Here is a tiny trained network, its code and every weight. The questions are about switching its units off for an input and a target symbol, where a switched-off unit gives its printed mean instead of its output.

import numpy as np


def w(rows, s, z=0):
    codes = np.array(rows[::2]) - 128.0
    scale = np.full(codes.shape[1], s)
    scale[-1] = z or s
    return codes * scale


def norm(h):
    return h / np.sqrt((h * h).mean(-1, keepdims=True) + 1e-5)


def f(y):
    return np.maximum(y, 0)


def softmax(a):
    e = np.exp(a - a.max(-1, keepdims=True))
    return e / e.sum(-1, keepdims=True)


def log_softmax(a):
    a = a - a.max(-1, keepdims=True)
    return a - np.log(np.exp(a).sum(-1, keepdims=True))


def net(x, mask):
    ids = ['ΣΦβγζηθλμξπτψω'.index(c) for c in x.split()]
    T = len(ids)
    res = E[ids] + P[:T]
    u = 0
    for l in range(2):
        q, k, v = (norm(res) @ M[l].T for M in (Q, K, V))
        z = softmax(np.where(np.tri(T) > 0, q @ k.T / 4**0.5, -1e9)) @ v
        res = res + np.where(mask[u], z, O[l][:, -1]) @ O[l][:, :-1]
        u += 1
        y = f(norm(res) @ A[l][:, :-1].T + A[l][:, -1])
        res = res + np.where(mask[u : u + 4], y, B[l][:, -1]) @ B[l][:, :-1]
        u += 4
    return log_softmax(norm(res)[-1] @ U[:, :-1].T + U[:, -1])


Q, K, V, O, A, B = {}, {}, {}, {}, {}, {}
E = w([
[83,145,124,99,58,194,133,97],'Σ',
[91,150,131,99,69,198,126,87],'Φ',
[85,124,131,32,130,49,2,80],'β',
[92,153,121,105,46,214,132,95],'γ',
[166,108,50,127,120,113,7,211],'ζ',
[140,128,215,112,98,79,103,239],'η',
[70,190,116,89,229,76,149,105],'θ',
[128,200,89,123,210,219,144,186],'λ',
[166,132,132,131,88,226,157,77],'μ',
[219,28,149,156,116,135,155,176],'ξ',
[110,48,77,169,209,125,127,46],'π',
[121,85,201,161,202,135,232,128],'τ',
[138,60,129,173,94,50,77,57],'ψ',
[163,191,128,117,43,73,208,107],'ω',
],0.0027)
P = w([
[129,55,114,5,140,118,142,138],'0',
[118,80,122,34,126,136,136,123],'1',
[127,99,123,56,114,144,131,119],'2',
[124,108,125,79,112,140,128,120],'3',
[124,116,125,100,115,142,128,118],'4',
[122,125,124,119,114,141,121,118],'5',
[125,133,130,134,118,147,123,115],'6',
[128,137,127,156,113,141,116,116],'7',
[128,145,129,172,116,145,118,117],'8',
[133,151,130,195,114,141,110,117],'9',
[123,154,123,211,111,141,117,119],'10',
[130,161,117,233,114,141,114,119],'11',
],0.0026)
Q[0] = w([
[145,99,134,128,76,107,89,187],'0.h0',
[127,139,122,188,17,254,152,89],'0.h0',
[106,210,170,112,55,149,141,119],'0.h0',
[99,186,87,140,119,118,91,111],'0.h0',
],0.0087)
K[0] = w([
[144,99,142,110,66,112,92,188],'0.h0',
[164,130,138,254,113,126,145,137],'0.h0',
[128,193,164,176,100,125,131,136],'0.h0',
[114,188,78,169,134,120,52,108],'0.h0',
],0.0076)
V[0] = w([
[187,91,96,131,148,88,103,4],'0.h0',
[115,146,17,148,36,122,60,163],'0.h0',
[219,113,107,137,100,79,168,194],'0.h0',
[84,214,140,159,97,95,178,104],'0.h0',
],0.0033)
O[0] = w([
[147,172,202,149,5,39,242,210,159],'0.h0',
[148,118,227,25,243,174,222,32,211],'0.h0',
[218,201,187,61,90,158,36,63,66],'0.h0',
[173,94,13,24,133,47,141,91,2],'0.h0',
],0.0023,0.00097)
A[0] = w([
[136,169,225,110,183,97,219,201,87],'0.n0',
[203,56,100,121,107,89,92,203,78],'0.n1',
[151,169,51,98,52,116,78,168,37],'0.n2',
[253,253,57,21,46,82,122,114,7],'0.n3',
],0.003,0.0017)
B[0] = w([
[120,73,61,103,134,122,80,67,192],'0.n0',
[86,71,129,111,171,145,124,102,215],'0.n1',
[141,101,97,111,102,121,128,103,179],'0.n2',
[255,128,107,14,135,144,120,101,252],'0.n3',
],0.0054,0.0011)
Q[1] = w([
[94,238,45,85,202,177,158,86],'1.h0',
[86,142,149,140,37,147,167,3],'1.h0',
[84,173,140,88,169,21,115,149],'1.h0',
[75,49,79,158,133,204,163,79],'1.h0',
],0.0073)
K[1] = w([
[115,251,85,116,157,129,130,103],'1.h0',
[137,141,137,169,120,103,144,71],'1.h0',
[77,116,126,72,126,98,125,143],'1.h0',
[147,131,79,184,161,138,142,94],'1.h0',
],0.011)
V[1] = w([
[250,116,136,226,79,202,167,177],'1.h0',
[117,147,132,126,91,142,110,217],'1.h0',
[113,43,185,2,46,191,80,134],'1.h0',
[88,147,167,110,81,39,22,100],'1.h0',
],0.0023)
O[1] = w([
[2,169,107,30,134,49,147,98,101],'1.h0',
[135,160,122,133,183,154,98,80,108],'1.h0',
[141,180,83,222,171,32,144,104,254],'1.h0',
[163,73,137,165,92,200,186,58,95],'1.h0',
],0.0026)
A[1] = w([
[210,154,165,226,168,123,105,181,81],'1.n0',
[140,122,134,224,131,94,152,169,9],'1.n1',
[112,3,106,106,205,42,56,105,148],'1.n2',
[107,150,150,81,89,167,108,141,235],'1.n3',
],0.0051,0.0013)
B[1] = w([
[176,206,25,203,142,152,253,196,177],'1.n0',
[240,174,76,206,229,96,160,190,165],'1.n1',
[68,1,218,86,111,39,63,46,254],'1.n2',
[173,105,152,132,163,76,106,188,166],'1.n3',
],0.0044,0.0053)
U = w([
[88,40,174,124,138,68,72,48,236],'Σ',
[177,102,80,222,206,58,180,147,23],'Φ',
[164,159,97,181,141,132,161,155,119],'β',
[59,118,28,112,149,183,215,92,183],'γ',
[99,178,221,107,204,193,187,64,80],'ζ',
[133,164,105,160,155,199,42,49,3],'η',
[172,48,154,151,109,254,126,158,75],'θ',
[111,144,115,70,217,174,43,212,156],'λ',
[37,222,115,59,121,27,162,155,57],'μ',
[128,240,207,168,95,120,43,121,133],'ξ',
[118,114,189,84,93,125,149,246,121],'π',
[100,137,41,155,23,130,32,161,122],'τ',
[125,132,193,140,10,150,212,139,135],'ψ',
[229,163,86,16,108,114,123,85,203],'ω',
],0.0064,0.0017)

Each question gives the input, a string of symbols that net reads in full, and the target symbol t.
The units are the heads (4 rows each of Q, K, V and O) and the neurons (one row each of A and B). Each row of codes is followed by its name. A weight is (code - 128) times the scale printed after its matrix; where a second scale follows, it is the last column's (O, A, B and U).
mask holds one flag per unit, layer by layer, with each layer's heads first. A switched-off unit (its flag False) gives its mean, the last column of its rows in O or B, instead of its output. The means were averaged over made-up inputs and are rounded, as every weight is.
A unit's drop is (log p(t) with every unit on - log p(t) with that unit switched off) / (log p(t) with every unit on - log p(t) with every unit switched off).
The circuit of an input: a set's keep is (log p(t) with only the set's units on - log p(t) with every unit switched off) / (log p(t) with every unit on - log p(t) with every unit switched off). Starting from all 10 units, units are removed one at a time, each time the one whose removal leaves the highest keep (on an exact tie, the one counted first), for as long as the keep stays at least 0.8.
units of the circuit, in order: the units of the circuit, biggest drop first
most important unit: the unit with the biggest drop
k most important neurons: the k neurons with the biggest drops, biggest first
k most important neurons of layer l: the k neurons of layer l with the biggest drops, biggest first
input Φ τ π η τ, target Φ: units of the circuit, in order => [0.h0, 1.n1]
input ψ γ θ Φ, target θ: units of the circuit, in order => [1.h0, 1.n2, 1.n0]
input Φ ζ ω γ θ τ γ Φ Σ, target γ: units of the circuit, in order => [0.h0, 1.n2]
input η ω ζ Φ ξ ζ θ γ Φ ζ π τ, target Σ: most important unit => 0.n0
input ξ η γ γ ω γ γ η γ π π ζ, target Σ: 2 most important neurons => [0.n1, 1.n2]
input τ ζ γ π γ τ η γ ω μ, target ω: units of the circuit, in order => [0.h0, 1.n2, 1.h0, 1.n0]
input η θ γ θ μ ζ ζ ψ ω π ξ η, target Φ: units of the circuit, in order => [1.n0, 0.n0]
input ζ η Φ, target η: units of the circuit, in order => [1.n2, 1.h0, 0.h0, 1.n0]
input ψ ξ ζ θ γ γ ω β ψ, target Φ: 3 most important neurons => [0.n1, 1.n1, 0.n0]
input Φ ζ τ Φ μ Φ ω ζ Σ γ γ, target γ: 4 most important neurons => [1.n2, 1.n1, 0.n3, 1.n0]
input γ γ Φ, target γ: units of the circuit, in order => [1.n2, 0.h0]
input γ ω γ μ, target ω: 3 most important neurons => [1.n2, 1.n0, 1.n1]
input π θ ζ ω Φ θ τ Φ Φ, target τ: 2 most important neurons of layer 1 => [1.n2, 1.n0]
input η ξ Σ μ ζ Σ ζ η ξ ζ γ τ, target Σ: units of the circuit, in order => [0.n0, 1.n2]
input γ θ θ, target Φ: units of the circuit, in order => [0.h0, 1.h0, 0.n3, 1.n1]
input ψ ζ θ ω ω γ ξ γ, target ξ: 2 most important neurons => [1.n2, 1.n0]
input η ω β γ γ Φ γ γ β, target Φ: units of the circuit, in order => [1.h0, 0.h0, 1.n0, 0.n0]
input γ ξ Φ ζ ξ, target Φ: units of the circuit, in order => [0.h0, 1.n0, 1.h0]
input μ ω Φ τ Φ, target τ: most important unit => 0.h0
input λ ω μ γ θ τ Σ, target τ: most important unit => 0.h0
input Σ μ γ, target μ: 2 most important neurons => [1.n2, 1.n0]
input ζ Φ ζ ζ Σ γ ω Φ γ β π μ, target π: 4 most important neurons => [1.n3, 1.n2, 1.n0, 1.n1]
input γ γ β β Σ γ γ ζ θ λ π γ, target π: 4 most important neurons => [1.n3, 1.n2, 1.n0, 1.n1]
input β Φ μ β, target Φ: 2 most important neurons => [1.n0, 0.n3]
